Each row of numbers stands for one node and depends on some of the facts below. Use the named rows to name the rest.

Facts:
β: refers to; η: belongs to class
(bastusam, β, plokavir); (bastusam, β, kligal); (bemak, β, plokavir)
(bemak, β, vipofo); (boker, β, padroflun); (boker, β, kloskitir)
(bratim, β, plokavir); (brelu, β, pafan); (brelu, β, klamak)
(brotunak, β, dokor); (brotunak, β, plokavir); (brotunak, β, kligal)
(brufu, β, skadin); (brufu, β, brusir); (bruplan, β, grosozel)
(budru, β, bemak); (budru, β, tredrum); (budru, β, steram)
(busimon, β, liklin); (dagu, β, feruk); (dagu, β, mamak)
(dako, β, stegras); (dako, β, vipofo); (dako, β, steram)
(daras, β, komom); (daras, β, pazom); (dastu, β, nogros)
(dastu, β, sigre); (dokor, β, plokavir); (dokor, β, vipofo)
(drisi, β, rito); (drisi, β, tredrum); (droplobar, β, plifu)
(droplobar, β, tegro); (dulo, β, zumolin); (dulo, β, vipofo)
(fafal, β, lokleda); (faku, β, pledal); (fegom, β, grapom)
(fegom, β, grakli); (ferol, β, stegras); (ferol, β, plokavir)
(feruk, β, figom); (fleda, β, plokavir); (fleda, β, trotrom)
(flifer, β, dokor); (flostustos, β, droplobar); (flotedin, β, plokavir)
(flotedin, β, plopom); (fusom, β, grosozel); (gomapli, β, zigrostuk)
(gomapli, β, vebi); (gradezen, β, dokor); (gradezen, β, kligal)
(grakli, β, fleskos); (grapom, β, liklin); (grapom, β, tredrum)
(grosozel, β, plokavir); (grosozel, β, steram); (kefle, β, flotedin)
(klabrul, β, fleskos); (klamak, β, zumolin); (klidruk, β, pupar)
(kliflugom, β, vipofo); (kluvam, β, vipofo); (koguze, β, dulo)
(komom, β, vipofo); (komom, β, pazom); (korivek, β, zodruk)
(kufu, β, zigrostuk); (kugror, β, plokavir); (kugror, β, kluvam)
(lagem, β, bemak); (lagem, β, zigrostuk); (lagem, β, brusir)
(liklin, β, dokor); (liklin, β, plifu); (lokleda, β, vipofo)
(lokleda, β, broso); (nuskin, β, zumolin); (nuskin, β, plokavir)
(padroflun, β, pledal); (pafan, β, tristal); (petuk, β, plopom)
(pledal, β, plokavir); (plepla, β, feruk); (plepla, β, kligal)
(plestipla, β, sigre); (plifu, β, grosozel); (plifu, β, dokor)
(plupli, β, dokor); (plupli, β, plokavir); (plupli, β, brotunak)
(poges, β, kliflugom); (pupar, β, flotedin); (raflo, β, vipofo)
(renin, β, plokavir); (renin, β, zifos); (ribrom, β, zipluk)
(ribrom, β, liklin); (ropus, β, koguze); (ropus, β, plokavir)
(sesok, β, grosozel); (sesok, β, mamak); (sidok, β, klamak)
(sigre, β, steram); (skadin, β, kluvam); (skugutik, β, brotunak)
(sonum, β, petuk); (stadrek, β, gradezen); (stavi, β, dokor)
(stavi, β, vipofo); (stiklek, β, dokor); (stiklek, β, kliflugom)
(stobi, β, plopom); (tisis, β, nogros); (tofek, β, ferol)
(tredrum, β, faku); (tristal, β, drezi); (tristal, β, zifos)
(troguk, β, flitruge); (trotrom, β, lokleda); (trotrom, β, flitruge)
(trotrom, β, pupar); (trubrir, β, skotim); (trubrir, β, vaplak)
(trubrir, β, fedoful); (tudrar, β, gradezen); (tudrar, β, kefle)
(turir, β, dokor); (turir, β, pledal); (vagastun, β, bastusam)
(vaplak, β, zotru); (vebi, β, vipofo); (vutri, β, flotedin)
(zifos, β, gaflin); (zifos, β, flitruge); (zifos, β, pazom)
(zipluk, β, bastusam); (zipluk, β, stadrek); (zipluk, β, broso)
(zodruk, β, flotedin); (zodruk, β, plifu); (zodruk, β, pupar)
(zumolin, β, flitruge); (bastusam, η, a); (bemak, η, b)
(boker, η, a); (bratim, η, b); (brelu, η, a)
(brofom, η, a); (broso, η, b); (brotunak, η, a)
(brufu, η, a); (bruplan, η, c); (brusir, η, b)
(budru, η, c); (busimon, η, a); (dagu, η, a)
(dako, η, a); (daras, η, a); (dastu, η, a)
(dokor, η, c); (drezi, η, c); (drisi, η, a)
(droplobar, η, a); (dulo, η, a); (fafal, η, d)
(faku, η, a); (fedoful, η, a); (fegom, η, b)
(ferol, η, b); (feruk, η, c); (figom, η, c)
(fleda, η, a); (fleskos, η, b); (flifer, η, a)
(flitruge, η, b); (flostustos, η, b); (flotedin, η, a)
(fusom, η, a); (gaflin, η, a); (gomapli, η, a)
(gradezen, η, c); (grakli, η, a); (grapom, η, c)
(grosozel, η, a); (kefle, η, a); (klabrul, η, b)
(klamak, η, c); (klidruk, η, a); (kliflugom, η, a)
(kligal, η, c); (kloskitir, η, a); (kluvam, η, b)
(koguze, η, a); (komom, η, d); (korivek, η, a)
(kufu, η, a); (kugror, η, a); (lagem, η, b)
(lesku, η, a); (liklin, η, a); (lokleda, η, b)
(mamak, η, a); (nogros, η, c); (nuskin, η, c)
(padroflun, η, a); (pafan, η, d); (pazom, η, a)
(petuk, η, a); (pledal, η, a); (plepla, η, a)
(plestipla, η, d); (plifu, η, d); (plokavir, η, a)
(plopom, η, b); (plupli, η, a); (poges, η, a)
(pupar, η, b); (raflo, η, b); (renin, η, a)
(ribrom, η, a); (rito, η, c); (ropus, η, b)
(sesok, η, a); (sidok, η, c); (sigre, η, c)
(skadin, η, a); (skotim, η, c); (skugutik, η, b)
(sonum, η, a); (stadrek, η, b); (stavi, η, a)
(stegras, η, b); (steram, η, b); (stiklek, η, b)
(stobi, η, a); (tegro, η, a); (tisis, η, a)
(tofek, η, a); (tredrum, η, a); (tristal, η, d)
(troguk, η, a); (trotrom, η, c); (trubrir, η, a)
(tudrar, η, a); (turir, η, b); (vagastun, η, b)
(vaplak, η, b); (vebi, η, a); (vipofo, η, a)
(vutri, η, a); (zifos, η, a); (zigrostuk, η, c)
(zipluk, η, d); (zodruk, η, d); (zotru, η, a)
(zumolin, η, a)

Named rows:
dulo: [-12  -6 -17  15 -12  19  24  -1   1  30  11  18   2  -1  13 -20   4  -4
   4 -11   9 -11  -2 -27  11  -5  -9 -10 -10 -12 -16  -5   4   9  -5  21
  -2  -4]
vipofo: [-23   1 -23   2 -21  -9  18 -12  15  33   4  28  -1   1   8 -28  -6   4
   6 -16   5  -8  -8 -15   8   3 -11  11 -13  -5  22  11   5   0  22  18
 -10 -17]
stavi: [ -7   9 -14   7 -12  -7  -1  -6   4  29   5  19  -7  10  -9 -19   4   3
   3 -16   9 -11  -9 -17  14  -1  -8   6   9 -15   9   5 -15  11   1   4
   7   2]
komom: [-15   6 -25 -16  14  25  -7 -16  17  30  -3  15   3  20   1 -13 -13  10
  15  16 -20  17  25 -25  -3  22  -3   4 -11   0   5   0   3   3  14   3
 -12   5]
kluvam: [-18   5 -36  -2  -3  22 -24  10  23  -3  -6   7  -3 -10  13 -34  -9  26
  10  -1   5   0   7 -27 -10   4   7   4  -7 -11  24  -5   6 -16  -7  25
 -21 -10]
dokor: [ 14   9  -6 -12  -7   6 -54  14  50  36  21  12   4   3   5  -2  14 -11
   2  -1  24 -12   8  -5  29  11   0  15   5  -2  29 -14 -41  -5   6  -8
   2  17]
plifu: [ 10  20 -12 -16  13  10 -24   4  -1  11  12  14  -7  43 -39   5   8  -2
   8   4 -14  -2  29 -13   8  11   7  13  38  11  -9 -27 -16  -3  16 -43
  -5  24]
ropus: [  7  11 -12  -1  16  22 -12  31  10 -25 -12 -14   3  -9  13   5   9  16
  -1  11   2  -2   1   6   1  -3   2  -4   4  -6  13  -9  -2 -23  -9   7
 -10   4]
fleskos: [-12  14  -2   6   5  -2 -14   7  -1 -32  -8  -6 -11 -13   3   2  -7   6
   0  12  -4   8   5  -1 -16  -2  11   4   0   3  17 -12  25 -36  11   4
  -4  -3]
kloskitir: [ -8   4   9   8  -5 -18  21  -8 -13   6  -1   8  -6  -1  -5   6  -2  -9
  -6  -3  -4  -1 -10  10   0  -2  -7   5  -3   3   2   7  13  -4  22   2
   5 -10]
troguk: [ 10  -5   4   7  -7   8  25  -5  -4  11  -5   0 -11   0  -6   6  -5  -9
 -10  -7   4  -2  -3  -4   9  -8 -17   0  -1  -1 -23  -4  14  17   3   7
  10   6]
pafan: [ -2   7  -1  -8  25  15  -4 -16  -5   6  -6  -5   5  20  -3   5  -4   0
  12  26 -26  18  19 -12  -9  13   4 -10  -5   2 -15  -2   4   5  -1 -10
  -5  19]
stadrek: [ -4  18  -2  13   3   2 -34  -8   4 -30 -26 -27 -11 -11  -1 -12  -2  19
   7  15   2  11  -3 -10 -14  -2  13 -10   4 -11   8   0   7  -7 -19   0
  -6  22]
pledal: [ 28   2   0 -18  29  12  18  18   2   8   3  13  11   2   2  22  13   8
 -18  -8  -7  -7 -11  38  11  -9 -19  -1  -8 -25   9  21 -36   2  -6  22
  18 -18]
stegras: [ -8  11  -8   2   7   2 -11  15   4 -28  -9  -4 -10 -12   4   3  -8  10
   0  11  -1   8   3   1 -13  -2   8   9   2   8  21 -12  27 -34  13   3
  -7  -5]
brufu: [  1  -2   3   6  -5 -11  16 -10 -13   4   0   2   1   1  -4  -5   2  -2
   0  -6  -3  -2 -10   1  -1  -4  -4  -4   0  -5  -8   8  -2  11  -4   1
   3  -3]
grapom: [ 11 -17  14 -14   5  -7 -40  -9   9   0  25  -1   9  -6   0   6  -5 -18
  -1   3   0   4  20  -6 -22  -1  19  -3 -11   7 -14 -13 -19  -3 -12  -6
  11  -3]
sigre: [ 19 -20   4 -22 -12  -3 -27  -6  20 -17  10  -4  19  -6  13   0   1 -13
  13   4  -8  -8   9  -2 -20   5  25 -10  -1  21 -19 -11 -10  12   6 -31
 -31 -16]
drisi: [  3  -5   3   2   1  -8  14  -9 -16   3   5   5   1   1  -8   0   1   0
  -4 -10  -6  -2  -7   4  -6  -7  -2  -5  -3  -7  -9   8  -6   8  -3   4
   7  -9]

Rows to name:
No name comes twice in this set of rows, the named rows included.
[ -2  19 -14   5   4  10 -34  14   5 -15  -3  -3 -17  -1 -13 -10   0  12
   2   0  10   0   6 -14  -3  -6   7   7  15 -10  14 -17  -1 -24  -8   2
   3  14] => stiklek
[ -5   6  -6 -16  21  20  -5 -14  -1  10  -8  -1   3  20  -4   1  -9   1
  10  22 -23  20  22 -12  -6  20   0  -2  -5   2  -6  -1   4   6   7  -9
  -6  15] => fafal
[  6 -17  14   7  -6  24 -17   8  14  14  25  -8   9 -14  27  11   2 -32
   2  15  13   0  19 -23   1  -3   6 -20 -18  13 -31 -33   9  -2 -15  -2
   7  18] => klamak
[ 13  15   1   5   2  -2   5   8   0  15  -1   4   1   9  -7   7  18   2
  -4  -6   9 -13 -17  15  25  -5 -10  -1  12 -14   7   7 -23   6   1  -2
   9   9] => plupli
[ 15  14   7  10   2  -4   9  -4   6   3 -20 -12  12  -5  15   6  20  11
   2   9   1  -6 -32  23  23   1  -9 -17   0 -17   6  26 -19  20  -6   0
  -5  13] => bastusam
[  1   3  28  -1 -11 -22 -35 -16  21   2   1 -13   2 -18  16  15   0 -21
   3  24   4  10  -2   9   1  13  10   0 -12  13  16  -4   1  -3  14 -13
   3  14] => kligal
[ 14  -8   5 -13  21  -2   8  -5 -13   9   8  15  -3   1 -14   9  -6   3
 -17 -14 -12   4  -1  15 -14 -12 -10   0 -13 -22  -7  13 -21   4  -7  23
  27 -21] => padroflun
[  5  -2   2   0  -6 -10  11  -3 -15   4   8   7  -9  13 -22  -2   1  -2
  -5 -17   2  -8   0  -1   1  -5   0   8  15   3 -13  -2  -4  12   1 -10
   8  -2] => droplobar
[ 16 -18   6 -19  -8   0 -26   3  19  -6  16  -3   9  -3   7   7   2 -17
   6   2   3  -7  13  -3  -6   3  17   0   4  23 -15 -18  -9   6   5 -27
 -16  -5] => bruplan
[-10  -2   4  11  -4  -9  19  -2 -20   4  12   4   8   4  -1  -3   8  -1
   2  -4   3  -4  -7   2   1  -5   1  -9   0  -5 -11   6  -5   3 -12   1
   7  -1] => sonum
[-33  -4   7  24   0 -16  30  12 -38   6  29   7  24   8   8  -8  20 -10
   7  -2  10  -6   1  -1   6   0   6 -11  -1   3  -6   5  -8 -14 -27   4
  10   1] => petuk
[ 17 -29  13 -22 -10  20 -21  -1  28   3  -4 -21  -7 -10   6  14 -23 -15
  -6   4   9  14  22  -7   3  13  -4  12 -12  24  -8  -9  12  23  -6  -3
   3  15] => trotrom
[  3 -13  17  -8  -6  -8 -34 -13  15  -1   8 -11  10 -13  14   5  -4 -17
   7  14   2   7   9  -5  -9   8  13  -7 -14  14  -5  -6  -8   5  -6 -11
   0   7] => feruk

The same nodes again, as new rows of numbers:
Named rows:
vagastun: [ 16   3   0   4   8  14   8 -12  16 -10  -8 -14  20  11  -9  24   6  -4
   0  -2  -2 -10  -4  -8   2  18   0  -1  -7  -7   1   8 -21  15  -5]
komom: [  3  -3  24   3   7  -5  18  -2  19 -18 -14  30   3   1   0  -6  10 -30
   8 -11  -4 -12   2 -17   0  -3   0 -17  -5  19 -13  25  -5   4  11]
vipofo: [  3 -17  -4  -8  10 -18  -5  -3 -13 -28   4  19  -6   7 -13 -41  12   0
  -1 -17  -1  54  -1  23   3 -13  11  -3  19  42   2  -9   3 -13  -8]
bemak: [  9  -9   2  -4   8   4   6 -10   7 -16   1   3  14  15 -17  10   6  -2
   4  -3   4   7   1 -14 -14   0   3  -1  -2   4   6  17 -22   4  -9]
kluvam: [  5  -7   4   0  12   2   8 -10   9 -24   0  13  13  21 -17   0   8   0
   2   0   7  17  -2  -8 -14  -1   5  -6   2  13   5  20 -21   1 -10]
kugror: [  2   6  15   3   9  -7  10  -3   2 -10   3   3 -10  -7  -8  12  -4   3
  20 -11 -14 -24  11  -9  -8  -6   9 -10   1  -2 -12   5 -13  13 -18]
pazom: [  8   4   5  -4   4 -17   0   4   3 -29 -11  28  -8   7   0 -31  -1   6
  -1 -11 -10  37  -8  12  16 -12   3 -20  13  34 -17   6   0 -10 -11]
kliflugom: [  0   2   8  -2  11 -15   6  -6  -3 -19   4  18  -8   0 -10 -12   7   3
  11 -11  -7  10   6   6  -9  -8  12 -10  10  19  -9   1  -7   2 -13]
zumolin: [ 14   8   8  -4  -2 -15   2  11   7 -24 -20  18 -12   5   5 -21  -9   6
   1 -12 -17  23  -9   0  25 -15  -1 -22   8  27 -24   8  -1  -9 -11]
nuskin: [ -6   3   4  20  -8   0  22   5  13  -6  -6   2  15   2  19   7 -11  -8
  10  -2  -3 -37  -2 -24  14 -11   3 -14   9   7  -8  22 -13   9  -6]
brusir: [  1  -9   2  -6  13   0   3 -18   8 -24   7  17  11  17 -15 -13  11   8
 -12  10   8  32  -5  -1 -12   2   2   2   4  12   8  16 -18  -6  -2]
ferol: [  9 -10   5  -5   9  11   7 -12   7 -13   3  -6  14  10 -14  14   3   0
   1  -1   1  -1   2 -19 -11   2   2  -1  -4  -3   8  17 -23   6  -8]
liklin: [ -1  -4   7  -5   6  -7   2  -6  -9 -13   8   0  -8  -8  -8  -5   1   1
  10  -9  -9   6  10   3  -4  -5   8   0   7   8  -4  -7  -3   3 -14]
troguk: [ 12  21  15   0  -2 -12   8   9  15 -18 -19  16 -11   1   6  -3 -16   8
  10  -8 -21  -8  -5 -10  20 -12  -1 -26   1  12 -29  16  -7  -1 -15]
broso: [ 15  -7  -7  -1   9   5   3 -12   8 -20  -6   3  17  20 -15  -4  13  -3
  -8  -3   8  28 -11   7   4  10   0  -1   3  17   6  10 -14   0  -3]
zipluk: [  9  -1  19   4   5   8  15  -9  15  -6 -11   3  12  -8  -3   9  18 -33
   5 -13  -5 -25   3  -6   6  16   0  -2  -8   5  -7   7  -4  16  12]
skugutik: [ 16   3   1   1   8  12   8 -12  13 -10  -4 -12  19  11 -11  22   6  -3
   1   0   1 -10  -2  -9  -4  14   2  -1  -5  -6   4  12 -22  15  -7]
mamak: [  9  12  -4   0   7  -1  -3 -16   1 -11  -2  -9   3  -9   0 -15  16   2
 -13  -1  -8  21  -8  38  21  22   1   8   8  11  -2 -23   4   8  -4]
kufu: [ -8  17  19  -1  13 -12  10 -12   5 -15   8  22 -12  -8  -5  -2   2  13
   9   7 -11 -12   8   0 -14  -1   7 -11   4  -5 -12  11 -10  10 -14]

Name these rows:
No name comes twice in this set of rows, the named rows included.
[  5 -18  -4  -8   9   3   0 -12   1 -21   9   1  14  11 -18 -10   7   0
  -9   4   5  31   0  -6  -8  -2   1   8   1  13  16   8 -16  -5  -5] => stegras
[ -5   6  20  -3   5  -6   8  -8   1  -5  13   0 -11 -19  -2   8 -11  10
   9   5 -17 -21  12 -10  -3  -2   3  -4  -3 -15  -7   3  -8   8 -12] => drisi
[  6  11  15  -1   6 -14   7   2   7 -16  -9  19 -10   2  -1  -2  -4   6
  15 -12 -15  -4   2  -6   1 -11   7 -21   6  13 -19  10  -9   4 -16] => dulo
[ 20 -20  -2 -10  -4   9  -6   1   5 -16  -6 -19  12   8  -4  -1 -16   0
 -14  -2  -4  26  -7 -24  22  -8 -10  -1  -4   8   6  11 -12 -13  -3] => pupar
[ 20 -27  -6 -14  -7   9  -9  -1   4 -20  -4 -23  11   6  -1 -12 -21   2
 -25   3  -4  41 -11 -21  32 -10 -17   6  -4  12   9   6  -8 -22  -1] => plopom
[-25  -5   9  17   2   3  24 -10   2   1  17   1  11  -9   8  11  -2  -4
  12   7   1 -44  11 -24 -11  -6  10  -2  11  -7   7  20 -17  15  -6] => budru
[-15   7  22  -5   9 -10   6 -18   4 -10  20   9 -12 -20  -2  -2  -5  18
   0  16 -15  -8  14  -3  -9   1   4  -1  -2 -14  -5   3  -6   4 -10] => tisis
[  1   6  12   0   7  -9   7  -2  -1  -9   1   2  -8  -7  -6   6   1   1
  19 -11 -13 -13   9  -3  -6  -3  10 -10   3   2 -11   2 -11  10 -17] => flifer
[-24 -10  -3  10   3  -7  12 -14   1 -16  15  22  13   7   8 -32  10  -2
  -8  11  11  16  -3   6   1  -9   9   3  23  25  10  14  -5  -6   4] => zigrostuk
[-30 -12   0   8   0  -2  11 -18  -1 -11  24   9  13  -7  10 -29   1   5
 -15  21   6  12   2   1   5  -6   3  14  21   9  16   8   0  -9   7] => nogros
[ -3   3  17  -5   9   8   9 -20  19  -9  11   1   8  -4  -7  17  -7  16
  -9  30  -4 -13   2 -23 -10   7  -6   2 -12 -26   5  23 -22   3  -5] => fegom
[ 14  -8   5  -3   5  10   6  -7   9 -11  -3 -11  15  10 -12  19   0  -2
   2  -2   0  -8   2 -21  -4   3  -1  -1  -7  -4   5  15 -24   8 -10] => bratim
[ 11 -15   3 -10  -5  -5  -6   5  -7 -10   0 -18  -8 -13   2 -10 -18   2
   0 -12 -18  15   5 -13  27 -15  -3  -3   3  13  -6  -9   0  -9 -11] => flotedin
[  1  13  13   0   8  -4  10  -8   2  -4   0  -2  -4  -9  -5  13  -1   3
  15  -8 -14 -23   8   2  -4   5   9  -8   0  -6 -10  -1 -10  18 -15] => ribrom

The same nodes again, as new rows of numbers:
Some nodes and their rows:
zipluk: [ -2  11   7   9   1  -5   2  -6  -7  11   7 -10   0]
lagem: [  9  11 -12   1  -3  10  14  12   1  -3  -2 -10  -1]
flifer: [  0  -9   0   4  -5  12  -3  10  -1  -6  -4 -12  -4]
brotunak: [  0  -3   4  -1  -6   3 -12  -3   0  -1   3  -1  -3]
flostustos: [  4  10  -5 -12  -1  12  12   6  -6   5  -6 -15  -3]
klabrul: [-47  -4 -22 -14  56  35  29   8  -6 -10  28   0  -6]
pupar: [  5   5  -9 -11  -3   0  13  -4   1  14   0  -1   1]
fusom: [  2  -4   2   3  -3  15  -9   8  -7  -6 -10 -13  -3]
poges: [  2  -9  -2   9  -8  11  -4  10   1  -8  -3 -11  -1]
ropus: [  7   8 -13   0  -3   8  16  11   2   2  -3 -10   0]
trotrom: [  5  -2  -5  -2   8 -21   2   1   1   2   2  -6   1]
padroflun: [ 15 -12  22   2 -11   0   5  15  -3  -4  19  19 -24]
sigre: [  8   7  -7   8  21 -17  -5   9 -21   0 -24  20   2]
kliflugom: [  1  -3   1   4  -6   3 -11   0   3  -4   4   1   0]
plokavir: [  1  -1   4  -3  -5  -5 -15 -13   3   3  11  12  -1]
drezi: [  4   4 -22  11   6 -40  -6 -13  20   6  18  12  13]
lesku: [ -1  -5   0   1  -3   2 -10  -3   0   0   3   4  -1]
tegro: [  0   2   8 -12  -3  -3 -20 -19  -3   7   9  10  -4]
rito: [  2   5   6 -11  19 -24  -2  -3  -8   1  19  17  -9]

Name these rows:
No name comes twice in this set of rows, the named rows included.
[  2   4   6  -8  -5  14 -19   1 -10  -6  -8 -22  -3] => plepla
[  1   0   3  -1  -3   5 -13  -2  -5  -2  -1   1  -2] => grosozel
[ -3 -22   0  -1  -9  10   2   3  -1   8 -11 -11  -2] => vutri
[ 9 21 -8 -8 -2 -7  3 -9  3  7 15 13  2] => brusir
[-2 10 -1 19 -1 -9  4 -6  0  9 11 -6  5] => komom
[ -8 -42   3 -10 -12   6  10  -5  -2  30 -22 -10  -1] => stobi
[ -2 -12   2   0  -6  11  -3   4  -1   1  -7 -12  -3] => tudrar
[  6  -7  10   1  -7   2  -4   5  -2  -3  10   9 -11] => pledal
[  6  18  -7 -13  -2  -8   3 -13   2  12  12  10   1] => broso
[  1   0  -6   6  -7 -11 -16 -16  12   4  16  16   6] => pazom
[ -2  -5   3  -2   0   6 -10  -3  -2  -2   6   2  -4] => liklin
[ 7 21 -8 -9  3 -4  1 -9 -7 10  3 21  1] => steram
[-42   7 -16 -22  53  16  16 -13  -4   1  40  23  -5] => fleskos

